Here is a tiny trained network, its code and every weight. The questions are about switching its units off for an input and a class, where a switched-off unit gives its printed mean instead of its output.

import numpy as np


def w(rows, s, z=0):
    codes = np.array(rows[::2]) - 128.0
    scale = np.full(codes.shape[1], s)
    scale[-1] = z or s
    return codes * scale


def f(y):
    return y / 2 * (1 + np.tanh(0.7978845608 * (y + 0.044715 * y**3)))


def log_softmax(a):
    a = a - a.max(-1, keepdims=True)
    return a - np.log(np.exp(a).sum(-1, keepdims=True))


def net(x, mask):
    res = np.array(x, float).reshape(1, 8) / 4 @ E
    y = f(res @ A[0][:, :-1].T + A[0][:, -1])
    res = res + np.where(mask, y, B[0][:, -1]) @ B[0][:, :-1]
    return log_softmax(res[-1] @ U[:, :-1].T + U[:, -1])


A, B = {}, {}
E = w([
[217,47,161,118,107,145,81,121,90],'x0',
[109,50,122,207,98,129,165,126,175],'x1',
[149,82,138,126,194,234,173,109,132],'x2',
[56,140,78,57,101,152,147,176,94],'x3',
[151,108,77,140,2,165,116,51,129],'x4',
[138,112,113,69,80,117,134,173,145],'x5',
[174,126,146,88,109,60,150,147,124],'x6',
[70,92,76,154,116,94,152,98,71],'x7',
],0.0075)
A[0] = w([
[182,106,187,98,207,132,30,69,64,222],'N1',
[37,168,21,56,119,148,83,125,143,236],'N2',
[103,78,64,86,82,148,172,242,48,216],'N3',
[1,82,142,142,157,161,132,113,37,60],'N4',
[189,73,158,97,161,122,122,204,91,144],'N5',
[37,81,40,180,17,125,15,107,141,248],'N6',
[87,118,146,82,137,77,240,194,174,56],'N7',
[154,163,137,47,91,83,123,119,133,183],'N8',
[161,235,136,126,129,106,218,173,81,154],'N9',
[216,46,100,83,145,221,139,37,228,250],'N10',
],0.0062,0.0021)
B[0] = w([
[108,33,97,177,126,75,111,244,110,213],'N1',
[112,189,175,78,205,194,167,80,114,219],'N2',
[109,68,105,105,238,108,91,33,148,210],'N3',
[140,96,130,116,184,214,115,56,128,177],'N4',
[46,2,91,100,149,64,55,169,182,182],'N5',
[157,203,75,104,204,202,179,163,109,254],'N6',
[59,10,226,129,156,119,152,117,127,171],'N7',
[114,100,82,47,89,104,120,199,147,172],'N8',
[53,74,62,62,91,65,164,171,191,162],'N9',
[202,145,90,176,163,100,92,143,79,221],'N10',
],0.0063,0.0065)
U = w([
[28,86,178,173,73,166,147,102,151,6],'0',
[126,39,126,162,98,57,40,254,135,227],'1',
[108,147,121,130,88,144,191,114,42,132],'2',
[189,69,119,249,147,158,188,62,132,135],'3',
[84,87,143,62,103,68,216,222,206,105],'4',
[87,140,103,110,173,200,129,86,117,161],'5',
[188,201,159,163,127,187,148,196,79,222],'6',
],0.0067,0.0021)

Each question gives the input, the list of numbers given to net, and the class t.
The units are the neurons (one row each of A and B). Each row of codes is followed by its name. A weight is (code - 128) times the scale printed after its matrix; where a second scale follows, it is the last column's (A, B and U).
mask holds one flag per neuron, in row order. A switched-off neuron (its flag False) gives its mean, the last column of its row in B, instead of its output. The means were averaged over made-up inputs and are rounded, as every weight is.
A unit's drop is (log p(t) with every unit on - log p(t) with that unit switched off) / (log p(t) with every unit on - log p(t) with every unit switched off).
The circuit of an input: a set's keep is (log p(t) with only the set's units on - log p(t) with every unit switched off) / (log p(t) with every unit on - log p(t) with every unit switched off). Starting from all 10 units, units are removed one at a time, each time the one whose removal leaves the highest keep (on an exact tie, the one counted first), for as long as the keep stays at least 0.8.
units of the circuit, in order: the units of the circuit, biggest drop first
most important unit: the unit with the biggest drop
k most important neurons: the k neurons with the biggest drops, biggest first
drop of u: that unit's drop, to one decimal
input [0,0,4,7,6,6,8,5], class 5: 2 most important neurons => N3; N2
input [2,7,3,6,5,-1,-2,6], class 5: units of the circuit, in order => N6; N3
input [8,7,7,-3,-1,5,-5,-5], class 1: most important unit => N5
input [-5,5,-8,5,6,4,-8,-2], class 5: units of the circuit, in order => N6; N2
input [5,-6,3,2,1,-8,-2,1], class 1: 2 most important neurons => N1; N6
input [3,4,2,-8,-8,-7,3,-1], class 1: units of the circuit, in order => N1; N5
input [1,-5,-3,6,6,8,6,5], class 5: units of the circuit, in order => N3; N2
input [3,0,-7,1,7,7,-5,-5], class 6: units of the circuit, in order => N6; N5
input [1,4,-8,6,5,7,-5,-8], class 6: 2 most important neurons => N6; N5
input [2,2,-2,-5,1,6,-7,-3], class 6: 2 most important neurons => N3; N5
input [3,-8,8,-3,2,-6,0,0], class 1: units of the circuit, in order => N1; N2
input [2,8,-5,4,-2,0,-8,7], class 5: units of the circuit, in order => N6; N4
input [2,0,-7,-3,8,-7,-8,-4], class 6: units of the circuit, in order => N6; N3; N5
input [-8,-5,7,-1,-5,-4,6,4], class 4: most important neuron => N9
input [4,-2,7,0,-6,7,4,6], class 1: units of the circuit, in order => N5; N2
input [-3,-4,-2,-5,6,-1,-4,-3], class 6: 2 most important neurons => N3; N5
input [-6,-4,-8,3,2,-7,3,-5], class 4: 2 most important neurons => N9; N8
input [-4,1,-3,-6,6,-2,-7,4], class 6: drop of N8 => 0.0
input [7,1,-4,-2,6,-2,-5,-5], class 6: drop of N2 => -0.2
input [-7,-1,0,-8,8,8,3,-5], class 6: most important unit => N5
input [2,-4,-6,8,3,-4,-5,7], class 5: drop of N4 => 0.1
